Below are the code and all the weights of a small trained network. Each question names an input and a class and asks about switching units off, where a switched-off unit gives its printed mean instead of its output.

import numpy as np


def w(rows, s, z=0):
    codes = np.array(rows[::2]) - 128.0
    scale = np.full(codes.shape[1], s)
    scale[-1] = z or s
    return codes * scale


def f(y):
    return y / 2 * (1 + np.tanh(0.7978845608 * (y + 0.044715 * y**3)))


def log_softmax(a):
    a = a - a.max(-1, keepdims=True)
    return a - np.log(np.exp(a).sum(-1, keepdims=True))


def net(x, mask):
    res = np.array(x, float).reshape(1, 5) / 4 @ E
    y = f(res @ A[0][:, :-1].T + A[0][:, -1])
    res = res + np.where(mask, y, B[0][:, -1]) @ B[0][:, :-1]
    return log_softmax(res[-1] @ U[:, :-1].T + U[:, -1])


A, B = {}, {}
E = w([
[134,138,126,129,126,137,117],'x0',
[137,124,118,131,120,135,117],'x1',
[10,170,95,120,67,217,199],'x2',
[222,192,75,74,85,83,206],'x3',
[163,69,151,15,151,193,137],'x4',
],0.011)
A[0] = w([
[224,91,170,137,176,52,67,90],'neuron 1',
[156,119,190,148,68,146,132,82],'neuron 2',
[208,185,117,107,135,131,178,85],'neuron 3',
[155,147,117,120,153,109,82,34],'neuron 4',
[214,165,37,90,81,118,209,89],'neuron 5',
[169,99,127,25,201,196,168,78],'neuron 6',
[188,173,83,77,125,104,154,77],'neuron 7',
[150,48,160,3,180,191,115,55],'neuron 8',
[56,72,179,171,186,208,30,68],'neuron 9',
[190,105,109,100,223,12,46,81],'neuron 10',
[105,136,143,119,126,134,78,59],'neuron 11',
[122,189,90,255,160,41,134,95],'neuron 12',
[234,89,141,171,195,39,82,116],'neuron 13',
[153,82,147,20,150,177,128,51],'neuron 14',
[78,59,181,187,224,195,44,74],'neuron 15',
[105,146,108,221,60,82,105,38],'neuron 16',
[124,171,136,172,113,91,111,3],'neuron 17',
[106,187,91,247,116,48,127,36],'neuron 18',
[222,196,66,66,55,78,198,93],'neuron 19',
[129,137,137,140,139,124,140,78],'neuron 20',
[95,89,166,186,143,211,79,56],'neuron 21',
[8,184,52,103,36,225,196,90],'neuron 22',
],0.0088,0.0041)
B[0] = w([
[157,149,186,108,170,236,170,221],'neuron 1',
[132,166,111,131,149,119,129,123],'neuron 2',
[120,88,114,184,138,68,155,172],'neuron 3',
[152,125,178,85,129,134,145,138],'neuron 4',
[81,79,153,228,167,52,147,204],'neuron 5',
[70,195,42,90,63,124,41,196],'neuron 6',
[107,87,134,160,164,74,138,173],'neuron 7',
[52,205,60,62,47,103,36,214],'neuron 8',
[135,90,103,229,172,43,163,241],'neuron 9',
[174,141,193,73,152,197,189,223],'neuron 10',
[115,131,123,136,129,109,163,135],'neuron 11',
[66,180,8,85,46,148,28,201],'neuron 12',
[146,129,194,115,148,245,185,230],'neuron 13',
[73,204,52,40,42,104,68,188],'neuron 14',
[147,35,144,227,130,44,162,240],'neuron 15',
[94,163,97,75,105,130,73,172],'neuron 16',
[151,159,108,100,117,120,95,140],'neuron 17',
[98,164,54,36,63,119,36,191],'neuron 18',
[129,36,136,250,157,42,134,220],'neuron 19',
[120,109,145,97,137,122,107,122],'neuron 20',
[135,92,108,172,179,73,129,195],'neuron 21',
[253,162,223,28,219,250,234,253],'neuron 22',
],0.0076,0.014)
U = w([
[168,134,177,107,162,218,185,220],'0',
[135,80,133,200,151,6,144,7],'1',
[111,168,84,91,50,109,53,148],'2',
],0.013,0.0014)

Each question gives the input, the list of numbers given to net, and the class t.
The units are the neurons (one row each of A and B). Each row of codes is followed by its name. A weight is (code - 128) times the scale printed after its matrix; where a second scale follows, it is the last column's (A, B and U).
mask holds one flag per neuron, in row order. A switched-off neuron (its flag False) gives its mean, the last column of its row in B, instead of its output. The means were averaged over made-up inputs and are rounded, as every weight is.
A unit's drop is (log p(t) with every unit on - log p(t) with that unit switched off) / (log p(t) with every unit on - log p(t) with every unit switched off).
unit that matters most: the unit with the biggest drop
top k neurons: the k neurons with the biggest drops, biggest first
drop of u: that unit's drop, to one decimal
input [-1,7,-2,-6,6], class 1: unit that matters most : neuron 15
input [-2,-1,1,8,8], class 1: top 2 neurons : neuron 19; neuron 5
input [-1,1,4,7,7], class 1: top 2 neurons : neuron 19; neuron 5
input [3,-3,3,-2,4], class 2: top 3 neurons : neuron 13; neuron 1; neuron 10
input [-6,-8,6,7,-8], class 2: top 2 neurons : neuron 18; neuron 12
input [3,7,8,1,-8], class 0: top 4 neurons : neuron 22; neuron 8; neuron 6; neuron 14
input [3,-8,-8,8,-1], class 0: top 2 neurons : neuron 13; neuron 1
input [-6,-7,7,8,-1], class 1: top 3 neurons : neuron 19; neuron 5; neuron 13
input [5,-4,-4,5,4], class 1: top 2 neurons : neuron 22; neuron 19
input [-8,1,-2,-2,-1], class 0: top 3 neurons : neuron 19; neuron 5; neuron 9
input [-7,-8,3,-6,5], class 1: top 2 neurons : neuron 9; neuron 15
input [-2,7,-7,-6,2], class 0: top 2 neurons : neuron 1; neuron 13
input [3,-1,3,-4,5], class 2: top 2 neurons : neuron 8; neuron 19
input [-3,-4,-8,3,-6], class 0: unit that matters most : neuron 13
input [-2,8,6,-2,-8], class 2: top 2 neurons : neuron 18; neuron 12
input [2,-5,5,7,-4], class 1: top 2 neurons : neuron 19; neuron 5
input [-5,7,-8,6,-7], class 0: drop of neuron 10 : 0.2
input [5,3,5,3,-8], class 2: drop of neuron 12 : 0.1
input [8,2,-8,0,-7], class 0: drop of neuron 13 : 0.6
input [-4,-1,-5,5,-8], class 2: unit that matters most : neuron 12
